Below is a small trained network, with its code and all its weights. Each question gives an input and a class and asks what happens when units are switched off, that is, made to give their printed mean instead of their output.

import numpy as np


def w(rows, s, z=0):
    codes = np.array(rows[::2]) - 128.0
    scale = np.full(codes.shape[1], s)
    scale[-1] = z or s
    return codes * scale


def norm(h):
    return h / np.sqrt((h * h).mean(-1, keepdims=True) + 1e-5)


def f(y):
    return y / 2 * (1 + np.tanh(0.7978845608 * (y + 0.044715 * y**3)))


def log_softmax(a):
    a = a - a.max(-1, keepdims=True)
    return a - np.log(np.exp(a).sum(-1, keepdims=True))


def net(x, mask):
    res = np.array(x, float).reshape(1, 3) / 4 @ E
    u = 0
    for l in range(3):
        y = f(norm(res) @ A[l][:, :-1].T + A[l][:, -1])
        res = res + np.where(mask[u : u + 7], y, B[l][:, -1]) @ B[l][:, :-1]
        u += 7
    return log_softmax(norm(res)[-1] @ U[:, :-1].T + U[:, -1])


A, B = {}, {}
E = w([
[127,70,179,118,111,82,229,102,95,100,6],'x0',
[107,49,112,129,150,101,58,115,132,111,87],'x1',
[148,203,57,150,59,160,36,158,125,134,93],'x2',
],0.0022)
A[0] = w([
[124,53,144,145,154,131,106,124,147,136,214,112],'L0N1',
[132,167,127,125,167,143,100,136,124,129,254,114],'L0N2',
[120,217,122,114,101,141,99,118,119,129,153,102],'L0N3',
[135,188,126,122,123,111,85,113,149,135,204,2],'L0N4',
[98,84,129,120,126,147,52,104,144,125,179,91],'L0N5',
[77,221,121,152,136,149,93,121,105,143,118,81],'L0N6',
[88,75,152,119,172,156,218,108,118,125,217,84],'L0N7',
],0.0069,0.0017)
B[0] = w([
[152,234,113,93,83,108,119,118,125,119,63,208],'L0N1',
[1,107,106,82,87,155,100,50,125,116,152,254],'L0N2',
[158,45,75,107,61,141,77,141,175,75,112,195],'L0N3',
[80,156,170,194,113,165,193,167,96,155,137,196],'L0N4',
[143,115,119,114,204,102,63,161,103,139,174,199],'L0N5',
[179,168,154,118,103,164,118,124,142,126,141,178],'L0N6',
[165,138,163,125,162,67,184,132,166,145,162,253],'L0N7',
],0.0064,0.0057)
A[1] = w([
[197,132,69,121,146,150,13,186,110,112,113,130],'L1N1',
[40,114,100,155,100,246,80,107,98,142,161,2],'L1N2',
[167,157,124,119,122,131,38,158,175,128,194,62],'L1N3',
[52,127,161,89,155,154,139,123,46,137,186,86],'L1N4',
[165,62,160,115,115,219,107,147,81,104,126,117],'L1N5',
[149,109,142,187,144,112,127,131,130,151,133,52],'L1N6',
[114,97,115,182,254,118,31,169,72,156,113,60],'L1N7',
],0.0064,0.00092)
B[1] = w([
[184,174,137,78,135,109,133,193,34,100,158,232],'L1N1',
[106,2,151,187,85,119,192,203,138,104,201,255],'L1N2',
[59,134,124,157,87,126,190,54,150,146,78,199],'L1N3',
[251,154,76,141,124,91,31,141,155,96,67,178],'L1N4',
[113,163,106,131,168,98,86,86,199,147,82,160],'L1N5',
[131,107,154,133,97,123,124,107,133,115,161,121],'L1N6',
[126,88,88,56,191,121,143,141,22,113,79,180],'L1N7',
],0.0053,0.0052)
A[2] = w([
[145,244,82,214,50,184,130,143,129,153,51,118],'L2N1',
[209,232,57,168,19,191,58,169,140,122,180,68],'L2N2',
[150,183,111,124,211,119,4,102,224,182,194,83],'L2N3',
[190,219,113,117,212,134,184,160,110,215,129,117],'L2N4',
[247,62,187,202,198,104,254,214,187,155,168,2],'L2N5',
[44,47,113,193,60,237,95,143,151,143,244,39],'L2N6',
[111,21,107,143,161,170,119,131,149,118,77,142],'L2N7',
],0.0061,0.00087)
B[2] = w([
[121,159,182,167,124,173,141,145,82,140,152,157],'L2N1',
[204,123,125,98,114,119,107,136,254,83,69,194],'L2N2',
[70,182,155,136,125,137,145,105,149,148,181,143],'L2N3',
[108,94,81,141,105,182,93,127,122,116,129,186],'L2N4',
[250,57,168,151,149,80,134,106,103,201,176,232],'L2N5',
[11,32,173,179,120,74,114,232,137,92,190,253],'L2N6',
[117,109,76,154,153,171,127,108,167,153,155,150],'L2N7',
],0.0085,0.0069)
U = w([
[134,128,62,74,156,133,103,163,1,105,103,148],'0',
[247,74,163,146,152,89,172,83,105,202,166,214],'1',
[105,190,177,189,115,216,170,114,53,157,102,42],'2',
[218,172,148,121,74,176,111,159,185,78,67,76],'3',
[85,86,50,151,177,176,151,53,154,161,77,8],'4',
[50,46,124,158,78,121,107,208,162,73,167,223],'5',
[77,237,122,88,130,95,132,54,159,153,172,97],'6',
],0.0085,0.0014)

Each question gives the input, the list of numbers given to net, and the class t.
The units are the neurons (one row each of A and B). Each row of codes is followed by its name. A weight is (code - 128) times the scale printed after its matrix; where a second scale follows, it is the last column's (A, B and U).
mask holds one flag per neuron, layer by layer. A switched-off neuron (its flag False) gives its mean, the last column of its row in B, instead of its output. The means were averaged over made-up inputs and are rounded, as every weight is.
A unit's drop is (log p(t) with every unit on - log p(t) with that unit switched off) / (log p(t) with every unit on - log p(t) with every unit switched off).
The circuit of an input: a set's keep is (log p(t) with only the set's units on - log p(t) with every unit switched off) / (log p(t) with every unit on - log p(t) with every unit switched off). Starting from the 12 units with the biggest drops (on a tie, the unit counted first), units are removed one at a time, each time the one whose removal leaves the highest keep (on an exact tie, the one counted first), for as long as the keep stays at least 0.8.
units of the circuit, in order: the units of the circuit, biggest drop first
k most important neurons: the k neurons with the biggest drops, biggest first
k most important neurons of layer l: the k neurons of layer l with the biggest drops, biggest first
input [-6,-6,-7], class 6: units of the circuit, in order : [L0N7; L0N2; L0N1; L2N6]
input [5,6,4], class 4: 3 most important neurons : [L0N1; L0N7; L0N2]
input [-4,5,-2], class 0: units of the circuit, in order : [L0N5; L1N7]
input [-5,6,0], class 0: 2 most important neurons of layer 0 : [L0N5; L0N1]
input [6,8,7], class 0: most important neuron : [L0N2]
input [1,-5,2], class 3: units of the circuit, in order : [L2N2; L0N6]
input [7,3,1], class 4: 3 most important neurons of layer 0 : [L0N7; L0N1; L0N2]
input [-2,2,-1], class 6: 3 most important neurons : [L0N1; L0N5; L0N2]
input [3,0,7], class 3: 2 most important neurons : [L0N2; L2N2]
input [-3,1,-2], class 6: 2 most important neurons : [L0N1; L0N7]
input [4,-1,6], class 3: 2 most important neurons : [L0N2; L2N2]
input [5,-7,2], class 2: units of the circuit, in order : [L0N2; L0N7; L1N2; L2N1]
input [6,3,6], class 2: 4 most important neurons : [L0N2; L0N7; L0N3; L0N5]
input [-2,-7,-7], class 1: units of the circuit, in order : [L2N5]
input [4,5,3], class 4: 2 most important neurons : [L0N1; L0N7]
input [-5,7,4], class 0: units of the circuit, in order : [L0N5; L1N7]
input [4,1,3], class 2: 2 most important neurons of layer 1 : [L1N2; L1N7]
input [-5,-5,-7], class 6: 2 most important neurons : [L0N7; L0N2]
input [4,1,7], class 3: 2 most important neurons of layer 0 : [L0N2; L0N5]
input [8,-2,6], class 2: 3 most important neurons : [L0N2; L0N7; L1N2]
input [0,-2,7], class 3: units of the circuit, in order : [L2N2]
input [-2,8,-8], class 1: 2 most important neurons of layer 0 : [L0N7; L0N2]
